Below is a small trained network, with its code and all its weights. Each question gives an input and a target symbol and asks what happens when units are switched off, that is, made to give their printed mean instead of their output.

import numpy as np


def w(rows, s, z=0):
    codes = np.array(rows[::2]) - 128.0
    scale = np.full(codes.shape[1], s)
    scale[-1] = z or s
    return codes * scale


def norm(h):
    return h / np.sqrt((h * h).mean(-1, keepdims=True) + 1e-5)


def f(y):
    return np.maximum(y, 0)


def softmax(a):
    e = np.exp(a - a.max(-1, keepdims=True))
    return e / e.sum(-1, keepdims=True)


def log_softmax(a):
    a = a - a.max(-1, keepdims=True)
    return a - np.log(np.exp(a).sum(-1, keepdims=True))


def net(x, mask):
    ids = ['ΓΠΨαβεζηθμτφ'.index(c) for c in x.split()]
    T = len(ids)
    res = E[ids] + P[:T]
    q, k, v = (norm(res) @ M[0].T for M in (Q, K, V))
    z = softmax(np.where(np.tri(T) > 0, q @ k.T / 3**0.5, -1e9)) @ v
    res = res + np.where(mask[0], z, O[0][:, -1]) @ O[0][:, :-1]
    y = f(norm(res) @ A[0][:, :-1].T + A[0][:, -1])
    res = res + np.where(mask[1:13], y, B[0][:, -1]) @ B[0][:, :-1]
    return log_softmax(norm(res)[-1] @ U[:, :-1].T + U[:, -1])


Q, K, V, O, A, B = {}, {}, {}, {}, {}, {}
E = w([
[157,131,127,64,101,127,35,203,112,79,135,171],'Γ',
[74,145,95,73,159,82,147,67,174,173,127,88],'Π',
[146,168,110,118,147,41,44,99,127,126,207,140],'Ψ',
[160,133,159,183,140,146,209,74,147,97,157,137],'α',
[100,133,250,116,92,90,140,128,132,78,84,115],'β',
[167,25,155,99,109,103,113,139,127,135,126,33],'ε',
[76,84,77,108,82,102,168,184,84,136,24,119],'ζ',
[73,97,94,145,49,160,96,112,163,145,155,178],'η',
[196,184,104,113,144,183,117,109,148,66,69,99],'θ',
[119,159,61,171,170,126,109,134,41,104,107,198],'μ',
[119,203,171,166,126,168,13,100,75,149,88,105],'τ',
[81,50,183,16,194,113,105,180,161,115,149,165],'φ',
],0.023)
P = w([
[156,84,139,102,145,154,152,77,90,197,111,223],'0',
[56,129,106,140,86,127,149,75,59,76,155,113],'1',
[148,99,132,206,135,86,112,128,193,84,48,199],'2',
[90,80,130,144,111,107,122,76,132,92,78,167],'3',
[192,188,169,137,37,145,194,184,143,251,126,156],'4',
[1,158,127,180,98,194,159,197,127,108,213,62],'5',
],0.0082)
Q[0] = w([
[229,120,144,106,112,96,121,65,152,217,38,210],'H1',
[81,60,123,155,152,85,68,29,158,8,57,156],'H1',
[181,140,159,93,117,125,153,141,139,195,110,197],'H1',
],0.013)
K[0] = w([
[100,159,117,25,88,184,185,94,19,117,218,95],'H1',
[217,106,161,57,118,135,139,69,95,253,80,213],'H1',
[100,146,120,106,95,154,133,126,74,108,175,64],'H1',
],0.012)
V[0] = w([
[130,232,117,255,121,167,124,134,84,120,124,149],'H1',
[182,75,215,115,102,134,177,138,127,118,80,99],'H1',
[91,74,87,164,65,124,179,112,89,164,143,129],'H1',
],0.0094)
O[0] = w([
[118,91,72,109,142,80,113,61,104,11,92,160,109],'H1',
[162,221,99,61,62,132,174,188,160,124,175,131,32],'H1',
[42,143,102,167,140,156,116,205,175,43,176,106,254],'H1',
],0.012,0.0068)
A[0] = w([
[151,120,117,144,202,132,248,64,191,119,162,141,125],'N1',
[114,120,165,177,189,168,119,96,168,131,186,122,82],'N2',
[113,114,118,93,96,169,236,153,129,124,37,143,79],'N3',
[89,112,128,120,156,66,192,54,167,166,94,131,160],'N4',
[163,98,138,129,63,192,55,128,126,117,127,172,118],'N5',
[149,106,171,96,165,123,199,129,111,141,146,118,47],'N6',
[132,135,169,161,164,178,122,175,133,215,148,116,29],'N7',
[177,116,108,76,89,100,141,40,112,102,85,166,2],'N8',
[80,85,122,180,174,121,90,112,131,95,123,114,108],'N9',
[176,171,137,106,77,97,165,122,87,214,117,171,134],'N10',
[185,192,127,177,102,160,52,77,138,96,151,73,167],'N11',
[125,222,126,136,113,159,150,225,137,165,151,113,103],'N12',
],0.012,0.0099)
B[0] = w([
[130,108,118,79,99,124,154,205,17,157,180,126,151],'N1',
[81,120,112,119,79,58,151,133,143,177,110,171,188],'N2',
[89,122,117,124,120,13,123,150,102,189,120,152,142],'N3',
[134,237,167,133,178,181,111,219,126,134,144,96,172],'N4',
[64,154,128,107,73,146,119,195,101,129,158,145,170],'N5',
[121,94,158,134,192,103,96,115,119,128,145,136,131],'N6',
[135,130,18,118,89,89,168,158,96,12,64,62,150],'N7',
[152,107,115,139,155,160,242,178,177,194,140,137,141],'N8',
[175,171,85,142,53,175,133,68,166,165,161,136,255],'N9',
[102,97,163,208,114,104,113,76,163,20,167,94,170],'N10',
[145,66,187,61,112,103,183,121,125,206,87,208,169],'N11',
[138,84,110,126,235,119,80,46,122,144,108,146,182],'N12',
],0.011,0.014)
U = w([
[100,143,253,163,131,126,129,132,130,55,103,105,131],'Γ',
[81,91,93,145,144,88,131,165,107,143,41,99,38],'Π',
[132,137,186,119,134,183,86,112,78,193,83,136,190],'Ψ',
[157,158,135,57,86,122,75,204,80,76,100,163,253],'α',
[164,119,133,117,142,40,91,71,147,153,175,159,54],'β',
[143,202,97,114,169,157,141,143,174,147,138,62,111],'ε',
[65,24,147,100,240,158,117,162,141,125,141,167,30],'ζ',
[82,118,117,158,87,176,138,124,187,136,145,146,135],'η',
[147,94,174,166,148,137,236,149,113,132,160,147,75],'θ',
[153,136,82,184,184,172,115,81,97,52,104,145,93],'μ',
[174,126,108,76,152,192,202,93,179,143,56,157,102],'τ',
[191,35,120,150,128,136,121,116,147,117,126,41,127],'φ',
],0.011,0.0037)

Each question gives the input, a string of symbols that net reads in full, and the target symbol t.
The units are the heads (3 rows each of Q, K, V and O) and the neurons (one row each of A and B). Each row of codes is followed by its name. A weight is (code - 128) times the scale printed after its matrix; where a second scale follows, it is the last column's (O, A, B and U).
mask holds one flag per unit, heads first, then neurons. A switched-off unit (its flag False) gives its mean, the last column of its rows in O or B, instead of its output. The means were averaged over made-up inputs and are rounded, as every weight is.
A unit's drop is (log p(t) with every unit on - log p(t) with that unit switched off) / (log p(t) with every unit on - log p(t) with every unit switched off).
The circuit of an input: a set's keep is (log p(t) with only the set's units on - log p(t) with every unit switched off) / (log p(t) with every unit on - log p(t) with every unit switched off). Starting from the 12 units with the biggest drops (on a tie, the unit counted first), units are removed one at a time, each time the one whose removal leaves the highest keep (on an exact tie, the one counted first), for as long as the keep stays at least 0.8.
circuit, biggest first: the units of the circuit, biggest drop first
top k neurons: the k neurons with the biggest drops, biggest first
input β η η ζ μ β, target η: circuit, biggest first : N9, H1, N10
input ε η α α, target ε: circuit, biggest first : H1
input Ψ ζ η Π, target ε: top 2 neurons : N4, N11
input η η Γ η Ψ, target η: circuit, biggest first : H1, N9
input Π η Ψ η φ, target η: circuit, biggest first : H1, N9, N12
input η β μ, target η: top 2 neurons : N9, N12
input φ θ Ψ Ψ, target φ: top 2 neurons : N7, N10
input η η ζ, target η: circuit, biggest first : H1, N9
input η Γ β τ η η, target β: circuit, biggest first : H1, N12, N9
input Ψ ε ε φ Ψ β, target ε: top 2 neurons : N12, N7
input η θ η α β, target θ: top 2 neurons : N8, N3
input η α β μ α, target α: circuit, biggest first : N1, H1
input φ Γ φ Ψ η, target Γ: circuit, biggest first : H1, N10, N9
input η η θ η ζ α, target θ: circuit, biggest first : N8, H1, N10, N1
input α η θ, target α: circuit, biggest first : H1
input Ψ η ζ η, target Ψ: top 2 neurons : N4, N10
input Ψ μ α, target Ψ: circuit, biggest first : H1, N4
input α α η Ψ, target α: top 2 neurons : N12, N9
input β Ψ τ ζ, target β: top 3 neurons : N12, N3, N10
input ζ μ Π η ζ, target μ: circuit, biggest first : H1
input Ψ η ε η Ψ Ψ, target ε: top 3 neurons : N7, N2, N3
input Γ η η μ β, target η: circuit, biggest first : H1, N9, N10
input Ψ β μ η η, target β: circuit, biggest first : H1, N12, N10
input ε τ ε φ, target ε: top 2 neurons : N7, N11
input θ Ψ η, target θ: top 2 neurons : N8, N9
input Ψ Γ Ψ μ μ, target Γ: top 3 neurons : N10, N9, N12
input Ψ θ τ μ, target Ψ: top neuron : N10
